Each row has a hidden value; after the row comes its band, the name of the range that the value falls in. Each part has its own.
In the rows, 128 means zero.
[184 123 146 169 107 184 147 115 116 100 114  94 220 132 123 152 136 169
  99 139]
Z115
[144 106 132 135 115 130 138 106 112 131 110 126 177 124 139 134 104  97
 167 141]
z816
[131 156 131  85 142 124  92 123 146 137 123 159  49 109  93 140 107 104
 116  95]
Z451
[132 109 129 125 109 105 129 108 128 139 133 118 141 132 144 131 129 143
 144 134]
z816
[153  70 128  76 126  86 111  68 132 174 119 144 104 115 122 132 164  96
 106  75]
Z451
[215 133 151 141 115 168 132  99 127 112 116  99 197 125 100 163 178 169
  38 109]
z816
[112  74 119 138 103  92 142 110 117 145 130 115 169 136 177 119 123 111
 190 147]
Z115
[147 111 136 163 104 159 149 122 113 112 123 100 220 139 159 136 132 149
 139 154]
Z115
[158  89 137 153  98 146 160 106 106 116 129  89 246 142 168 136 155 153
 122 149]
Z115
[137  80 119  66 137  62 105  68 129 173 113 166  72 106 108 126 129  56
 134  74]
Z451
[129 125 132 106 135 108 117  89 116 142  97 155 148 107 119 132  81  51
 177 109]
z816
[129  85 125 156  97 112 149 117 119 134 145  90 197 145 184 128 155 167
 149 154]
Z115
[120 125 128  98 133  95 110  98 125 152 107 158  95 109 123 129  92  65
 171 106]
Z451
[107  91 123 113 117  79 124  96 120 155 117 141 129 122 154 124  99  86
 192 128]
z816
[132 107 125  77 136  78 104  81 126 164 109 163  88 106 114 130 115  62
 146  89]
Z451
[172  70 134 136 102 124 151  69 107 140 114 110 210 126 150 140 157 116
 119 122]
z816
[129 126 124  83 140  89  98  95 130 156 109 167  64 106  99 128 102  66
 147  89]
Z451
[146 104 132 156 104 139 140 116 115 123 126 114 192 135 158 136 133 151
 146 151]
Z115
[176  80 135 113 122 100 129  52 107 161 101 130 176 111 128 139 143  64
 120  87]
Z451
[177  40 130 139  91 110 155  80 109 149 123  96 235 136 163 137 170 136
 103 120]
z816
[116 102 123 140 105 107 135 119 127 136 135 116 150 138 164 126 120 145
 165 149]
Z115
[139 138 128  89 137 100 102 101 136 148 116 155  80 111 102 136 113  96
 120  94]
Z451
[132  95 121  68 138  69 105  80 135 176 113 163  71 106 114 126 130  67
 134  75]
Z451
